Moves between units:
li: mj->ls, bg->bs, jj->jd, rl->jt, fd->td, bs->gq, cr->gg, sd->hr, nt->ld, dr->nt, ls->gn, jd->tp, zf->tg, tg->gz, zp->hd, rm->dr, pm->nz, zz->hs, qq->ph, fr->lq, gn->nh, lq->mr, cc->sz, nc->mt, jt->pm, bh->zs, qt->fc, gq->zz, sr->sd, gz->zp, qc->cn, fc->rl, zt->jj, gg->qt, ff->qc, bf->mj, mr->zc, sf->gh, nz->qq, td->zf, tp->cr, qs->fd, cn->lh, ds->rm, hs->ds, lh->bf, sz->fr, mt->bq, ft->sr, gh->zt, ld->cc, ph->ft, zs->dq, hr->nc, bq->bh, dq->ff, zc->sf, hd->bg, nh->qs
di: mj->zp, bg->cc, jj->nz, rl->nc, fd->zz, bs->sz, cr->ft, sd->cn, nt->zt, dr->gh, ls->hd, jd->qq, zf->ds, tg->rm, zp->nt, rm->sf, pm->bq, zz->lq, qq->zs, fr->cr, gn->bg, lq->gg, cc->jd, nc->bf, jt->mt, bh->gn, qt->sd, gq->fr, sr->qc, gz->dr, qc->td, fc->hr, zt->pm, gg->sr, ff->fd, bf->gz, mr->qt, sf->rl, nz->bh, td->hs, tp->ph, qs->gq, cn->zf, ds->zc, hs->mr, lh->tg, sz->tp, mt->mj, ft->ff, gh->jt, ld->jj, ph->dq, zs->nh, hr->lh, bq->ls, dq->qs, zc->fc, hd->ld, nh->bs
le: mj->hd, bg->sz, jj->qq, rl->mt, fd->hs, bs->fr, cr->sr, sd->lh, nt->jj, dr->zt, ls->bg, jd->ph, zf->rm, tg->dr, zp->ld, rm->gh, pm->bh, zz->mr, qq->dq, fr->gg, gn->bs, lq->qt, cc->tp, nc->mj, jt->bq, bh->nh, qt->hr, gq->lq, sr->cn, gz->nt, qc->zf, fc->nc, zt->nz, gg->sd, ff->td, bf->zp, mr->fc, sf->jt, nz->zs, td->ds, tp->ft, qs->zz, cn->tg, ds->sf, hs->zc, lh->gz, sz->cr, mt->ls, ft->qc, gh->pm, ld->jd, ph->ff, zs->qs, hr->bf, bq->gn, dq->fd, zc->rl, hd->cc, nh->gq
pu: mj->zt, bg->qq, jj->gn, rl->gz, fd->gg, bs->ph, cr->fd, sd->ds, nt->bq, dr->mt, ls->jj, jd->nh, zf->fc, tg->rl, zp->pm, rm->nc, pm->hd, zz->sr, qq->bs, fr->ff, gn->jd, lq->qc, cc->zs, nc->dr, jt->zp, bh->cc, qt->zf, gq->ft, sr->hs, gz->jt, qc->mr, fc->tg, zt->ls, gg->td, ff->lq, bf->gh, mr->cn, sf->bf, nz->bg, td->qt, tp->qs, qs->cr, cn->zc, ds->hr, hs->sd, lh->sf, sz->dq, mt->nt, ft->zz, gh->mj, ld->bh, ph->gq, zs->sz, hr->rm, bq->ld, dq->fr, zc->lh, hd->nz, nh->tp
ro: mj->dr, bg->jj, jj->bq, rl->lh, fd->fr, bs->jd, cr->dq, sd->td, nt->jt, dr->rl, ls->nt, jd->bh, zf->mr, tg->zc, zp->gh, rm->fc, pm->mj, zz->cr, qq->gn, fr->ph, gn->ld, lq->ft, cc->nz, nc->tg, jt->bf, bh->hd, qt->qc, gq->tp, sr->fd, gz->sf, qc->zz, fc->cn, zt->mt, gg->ff, ff->gq, bf->rm, mr->sr, sf->hr, nz->ls, td->lq, tp->zs, qs->sz, cn->hs, ds->qt, hs->gg, lh->ds, sz->qq, mt->gz, ft->qs, gh->nc, ld->pm, ph->nh, zs->bg, hr->zf, bq->zp, dq->bs, zc->sd, hd->zt, nh->cc
ko: mj->jt, bg->bh, jj->hd, rl->rm, fd->ft, bs->zs, cr->gq, sd->mr, nt->mj, dr->bf, ls->pm, jd->bg, zf->sd, tg->hr, zp->mt, rm->lh, pm->nt, zz->ff, qq->cc, fr->qs, gn->nz, lq->fd, cc->gn, nc->sf, jt->dr, bh->jj, qt->hs, gq->dq, sr->lq, gz->nc, qc->gg, fc->ds, zt->zp, gg->zz, ff->cr, bf->rl, mr->td, sf->tg, nz->ld, td->sr, tp->bs, qs->ph, cn->qt, ds->cn, hs->qc, lh->fc, sz->nh, mt->gh, ft->fr, gh->gz, ld->ls, ph->sz, zs->jd, hr->zc, bq->zt, dq->tp, zc->zf, hd->bq, nh->qq

The rows follow the links: the fewer symbols apart two units are, the more alike their rows tend to be.

Each row is also shifted at random along 6 hidden directions that mean nothing.

Some units, each with a row of numbers:
bg [ 431  238  241  178  149   96  100  224   78  186  129  146  -50 -135  -44 -100  -50 -102  -38 -114   60  382 -155 -192  150   65  105 -176   84 -211  250    2  577 -168]
pm [-151  115   -4 -111  -18  138   74  126 -201  -67  250  -64 -119 -249  198 -255   14   80  136 -153  170  128   77  -17   62  143 -132 -135 -174 -114  192 -321  217 -143]
ph [   3    9 -194  -33  -36 -411 -356 -200  169 -364   62 -234  -89   79 -171  -88 -202  168 -117   87 -190  343  -62 -149 -149  -47  150  160  154  -58  -84  269  227 -122]
qs [ 320 -100  242  204   42  431 -272   -8   79 -110   96   71   15  132 -128 -293 -267  104 -134  262   25  299   23   11  101 -252  443 -222  153 -201   25  180 -374 -151]
fd [ 406 -271    2    9 -145 -194  115 -385  153  -74   52 -204  -90  201 -249  244 -145    8 -159  331 -187  -24   57   -3 -340  -32  187  769  -19   -8 -135  311 -472  219]
sd [ 254 -140  124   19   25  423  191  -12  -38    4   27  176  162  173  -61 -168  119 -200  183   43  290 -345  -67   81   45 -278   25 -113   97  -98 -180 -212 -314  291]
gh [ 404  -11 -144 -133  -89   70   -8 -106 -221 -164   52  -72  -46 -134  362   11  -69  252  199  -68   43 -125  246   -4  -26   84  -64  151 -254  173  158  -78    6  -84]
cr [ 328 -181   67   88  -96  169 -171  -49  128 -178   22 -173   22  191 -227 -163 -226   32 -135  226   -5  146  -21   13  -17  -91  306  -98  170 -175  -11  240 -229   17]
tg [ 137  -49  -77  -58   24   78 -453 -224 -230 -338   -8  178   91  -39  307  -45   80  239  197   30  251 -299  107   30  102 -306   23 -229  -87  227 -155 -168   93  -47]
hr [-255  -30 -158  -87   84  -17  407  -97  -33  158 -220  206   92  161   93  193  165 -125  222 -137 -110 -420   78  135 -150 -109 -225  425  -58  231 -197  -56 -561  269]
lh [ 176   36 -448 -210  -30 -281  605  109   82  104 -369  -95  130  226   44  209  106 -233  297 -372 -251 -427  -38   55 -203  204 -398  364   47  209  -76   69 -167  363]
cn [-141 -119  192   53   84  337  274 -125  -54  107  -22  317  147  158   -9   43  157 -235  116   35  284 -391  -66   23    7 -306  -43  131   31    1 -186 -200 -182  324]
tp [  18   77 -118  -15   53  267  123  156  131 -308  114  -96   33  212 -121 -649 -279  -87  172 -174   38  340 -121 -116  -27 -141  131 -160  304 -365   42  -22   -7  -27]
nz [-448  169  242   56  198  101  532  -81  -63  215  322  306 -184 -159   89  -56   12 -142   66 -152   89  275  -13 -184 -147  -62  -91  644 -131 -150  147 -255  148  -20]
mj [-469   58  -76 -116  -84 -290 -189  -64 -173   28   -6  -92 -126 -292  253  298   76  237 -107  -22  -57  -44  165    3   14  246 -184   40 -270  249  119  -48  298 -186]
lq [ 333 -295  293   87  -84  365  228 -311   27 -116  191   44   38  227 -146  -26 -156 -129  -24  261  293 -114  -45 -165 -137 -253  242  454   41 -198  -44    9  -13  312]
jd [ 135  151   92   72  192   96  274  -64   50  -25  304  184 -138  -19    4 -279 -138  -52  119 -103  -19  402  -33 -171 -121 -161  100  454   26 -206   66  -85  -21  -95]
ld [ 295  218 -142  -20   10 -185   -6  522   55  326  -26 -221  -88 -242 -115 -113  112  -23  -66 -110 -386  295   36  314  133  436  -98 -449  -48 -106  133    3 -476 -303]
zp [-433   58 -114 -113  -75 -201 -352   74 -184  -12   31 -129 -116 -324  204   84  103  268  -81   27 -104   27  209  175   96  242 -128 -262 -250  164   71 -104  -83 -282]
fr [-364 -118  139   84  -11  171   47  -63  135  -68    5  -20   15  209 -191  -85 -210  -75 -160  124   17  146  -72  -82  -64 -132  195  108  170 -150    0  172  -77   91]
bs [-427  103  -18   25  112 -196  -14 -201  116 -221  158   67 -114   64  -81 -164 -178   24  -23  -59  -46  365  -89 -232 -174 -177   81  399  127 -105  -47   64  271  -80]
ff [-171 -178   21  -57 -111  390  516  -45  117 -201  110 -129   60  352 -184 -363 -255 -263  144  -77  225  -25 -137 -168 -180 -121   40  284  231 -355    7  -39    1  384]
jt [ 114   31   87    4  -14  419  101  185 -219  128  -22   80   20 -129  336  -39  -42  118  117  -82   94 -100  188   88  173  125  -45 -267 -201   68  260 -130  -92 -118]
mt [-202   10   43 -108  -28  370  240  -69 -297 -119  195  100  -57 -152  414 -151  -87  108  253 -151  277  -86  171 -103    3   -7 -120  162 -250   20  211 -310  198  -17]

Complete each set of four: the symbols that take the first to the second take the third to the fourth, perhaps in another order.
Answers are names.
[ 448 -121  -57  -21 -130  -45 -179  156  104  -60 -162 -201  208  119 -235   12  135 -172  -36   55  151 -303 -214   59  161   67  -32 -566  203  -67 -135   23  318  218]
: [  18 -217 -333 -207 -198 -367  350 -109  210 -112  -61 -419    1  281 -362   41   -6 -204   38   43 -234 -185  -50  111 -353  134 -131  540  106  -79 -236  161 -527  387]
:: [-238 -198 -115  -83 -133  -77   19 -206  125 -310   95 -252  -28  227 -227 -163 -197  -25  -40  128  -26   63  -45  -55 -228  -98  103  311  132 -143 -144  121 -196  166]
: dq

[ -49   41   46  -91  -12  108   73 -103 -231  -88  315   18 -162 -268  284 -107  -16  165  125  -37  160   90  164  -69  -39   72  -76  243 -290  -17  176 -281  138 -136]
: [-436  157  426  283  267  190  286    5  123  361   64  448  -72    0  -49   99  -81 -144 -167  -21  -17  373 -107 -207   -1 -175  158  314   77  -97  151   87  178  -93]
:: [  47   16  299   92   -2  205 -333  -82 -274   81  206  146 -127 -362  318  125   37  292 -116  167  188   87  200    2  193   29  106 -168 -322  110  215 -149  204 -314]
: qq

[ -35  105  122  152  104 -457 -490 -352  109 -139  143  107 -160 -117  -64  224  -91  226 -262  185 -104  442  -63 -277  -80 -143  226  317   26   86  -26  260  574 -274]
: [ 570 -248  227  126  -88  387  207  -82  121   10   47  -75   69  244 -217  -54 -189 -126  -81  239   81  -19  -34  -32  -55 -102  282  143  114 -220   43  179 -280  212]
:: [ 176   71 -263  -77  -66  -34  566  300  322 -117 -155 -354   81  355 -266 -326 -320 -308  121 -355 -135  210 -279 -253 -137  220  -79   36  391 -333  169  253  458  250]
: qc

[ 404   55 -244 -241 -140   43  355   40 -186 -228  146 -261  -46 -105  307 -180 -144   62  335 -324  155  -65   77 -182  -88  271 -257  165 -166  -54  289 -190  546   58]
: [ -70  -24  408  209  138  812  277  148 -255  502 -105  497   42  -90  392  140   11   60   19   57   51 -176  312  224  208  -80  115  -97 -283  171  252 -102 -799 -118]
:: [  51   16 -220 -124  -59 -313  -37 -225 -107 -151 -197   23   72    8  278  366   45  111  148 -149   34 -348   32 -169  -64   43 -221  245 -108  355   -4   61  599  109]
: hr

[-182   97 -137 -185  -24   44  411   63 -153  -35  269 -108 -162 -181  185 -229   -9    1  236 -224   26   89  104  -11 -127  187 -222  311 -207 -111  162 -313  -64  -32]
: [-177   34  162  113  108  167   25 -141   98 -194  148  125  -31  121  -52 -224 -258  -23  -35  -21  136  327 -135 -288  -41 -252  197  166  190 -194   71   77  439  -22]
:: [ 876 -223 -244 -105 -228 -229   98    2  189  -37 -105 -419   60  221 -351   59   28 -129    0  157 -203 -197  -43  193 -178  167   14  143   92  -76 -187  217 -540  266]
: nc

[-438   35   96  -24   47  380  229  166 -230  272   40  156  -86 -184  287  -46   38   81   62  -27  -63  -42  291  249   62  102  -68   -5 -284   65  145 -213 -756 -162]
: [-889  236  238  183  238 -214 -145  136   72  435    8  284 -143 -232  -89  181  166  -18 -325   44 -224  386  -44   76   90   22   13  -73  -21   35    2   25 -102 -315]
:: [-111  -89 -200  -93   12 -165   -6 -104  -17    7 -162   76   92   97  -39  126  234  -55  113   15  -62 -375   28  207  -81 -135 -141  108    0  181 -328  -58 -514  180]
: gh

[  88   50 -199 -175  -42 -231  -45  -99 -155 -135  328 -174 -248 -290  151 -160   33  230  120   -5 -130  201  229  114 -153  160  -90  336 -285   -7   18 -210 -385 -224]
: [-215  204  320   86  139  214  153   13 -131   38  346  246  -98 -250  149 -157   -8  -65   31 -153  388  273 -129 -320  111  -33  -41   10  -63 -214  249 -328  945 -115]
:: [  68 -271   94  -82 -101  238  321 -381    2 -335  267  -30   40  246 -132 -174 -110 -174  152   83  406 -217 -111 -222 -224 -287   45  526   73 -235 -147 -175  210  446]
: mr

[-582 -123  -23  -71  -98   38  -60  158   80  -21 -126 -133  178  164 -279 -117  154 -240  -70   41  177 -275 -204  124   95  -33  -91 -488  224 -127 -234 -104   20  252]
: [ 762 -156 -277 -179 -221  112  216  190  140 -306   -7 -448  177  288 -299 -415  -64 -258  232  -90  170 -238 -209   21  -35   93  -59 -319  273 -334  -91  -58   64  380]
:: [ 185 -204   36  -50 -160   52  238 -144  147 -219   35 -241   69  253 -243  -45 -162 -196   -7   43  208 -101 -184 -243 -140  -18   35  212  189 -232   -3   93  490  365]
: fd

[ 386   19 -189  -81   14  155  354  165  -23   65 -261   71  186  169  141   -4   73 -151  302 -246    4 -377    4   63   19   17 -189  -89   43  114  -32  -40 -158  242]
: [-553   51 -240 -212  -24  171  345   86 -199  -85  -77    7   29   26  340 -148  -12    7  323 -331   46 -250  141   49  -43   60 -295   77 -117  115   60 -235 -135   79]
:: [ 303  -97   43   56 -118  -42 -440 -175  115 -427   82 -202   26  108 -135 -178 -289  138 -125  168  137  240 -130 -251   25 -112  295 -201  210 -152   30  220  642  -64]
: lq

[ 611   16 -317  -94  -46   25 -181  254  -69  -21 -308  -77  162   38  149  -47   83  107  200 -117 -159 -289  126  274  164   91  -78 -533   -8  205  -53   35 -442  -53]
: [ -70   68  334   68   49  275  191 -125 -239  129  323  222 -142 -287  283   78   -5   88   16    2  266  121  101 -168   31   13   -1  295 -293  -27  278 -250  408 -125]
:: [-242  196   55   -1  171  253  212  168  -73  -33  364  139 -125 -140   49 -545  -25  -69  206 -211  145  351  -21  -40   25 -113  -29  -43   11 -301   70 -376  -40 -156]
: gq

[ 616 -216  293  227  -88  -40 -193   29  181  405 -257  -41  108   65 -324  533  142 -116 -413  424 -132 -192  -55  188  120  102  219 -212   49   79  -54  365 -283  110]
: [ 110 -137 -144 -123 -125 -152 -135 -113   12 -261  -23 -142  146  120 -147  -47  140 -114  101   25  247 -333 -176  -52   -6 -106 -103 -171  144  -28 -252 -121  400  287]
:: [-481 -106  117   20   69  160 -307 -142 -125  -87  -28  278  143   34   27  -27  230  -23   38  111  306 -362  -55   95  139 -377   -5 -312   24  102 -314 -247  -80  108]
: hr

[-166  146  422  282  235   82 -328 -108    0  112  211  376 -111 -190   18   17  -30  108 -210  141  100  436  -55 -187  153 -235  273  -55    5  -52   81    4  390 -333]
: [ 118  117 -150   56   78    8 -135  305  207  -51  -49 -131  -13  117 -208 -372 -176   -9  -28  -38 -287  391  -65  123   47   27  164 -368  249 -192   -6  194 -428 -203]
:: [  76  261  -64   53  137 -110   91  382  167  182   -2  -30  -52  -61 -155 -218   -5 -118  -26 -192 -240  392 -121   46   77  174  -20 -266  136 -181  105   45  -43 -212]
: bs

[  85 -147  -53  -36  -85 -229 -183 -143   52  -66  -90  -74  105   89 -169  189  194  -81  -41  143   91 -336 -108   56  -10  -74  -41  -78   71   79 -257    9   87  220]
: [-311 -147  120    0  -70  -75 -216 -172    4 -110  -49   37  143   68 -147  144  178 -130  -97  137  332 -321 -200 -113   67 -156  -36 -194  107   18 -221 -101  554  256]
:: [-534  145  300  114  121  104    5  144 -132  403  131  222 -136 -330  110  135  155   28 -194   36  -18  193   99   83  144  133  -34  -91 -220    7  175 -175  -79 -260]
: bq

[-162  117   63   -2  -24 -149 -274  140 -128  179   71  -59 -139 -369  129  146  128  178 -171   61  -93  142  128  123  148  268  -65 -279 -223   95  157  -82   56 -322]
: [ 408   97 -107 -141  -23  141 -152   80 -209 -293  436 -171 -146 -269  175 -537  -38  190  239  -82  159  262  131   61   47   45    5 -200 -167 -215  112 -370  -55 -257]
:: [-121   60 -197 -101  -19  136  -33  224 -142   18 -255   12  113  -23  275  -32   55   93  170 -199  -32 -268  125  183  136   90 -157 -407  -63  194   34  -65 -202  -39]
: gz

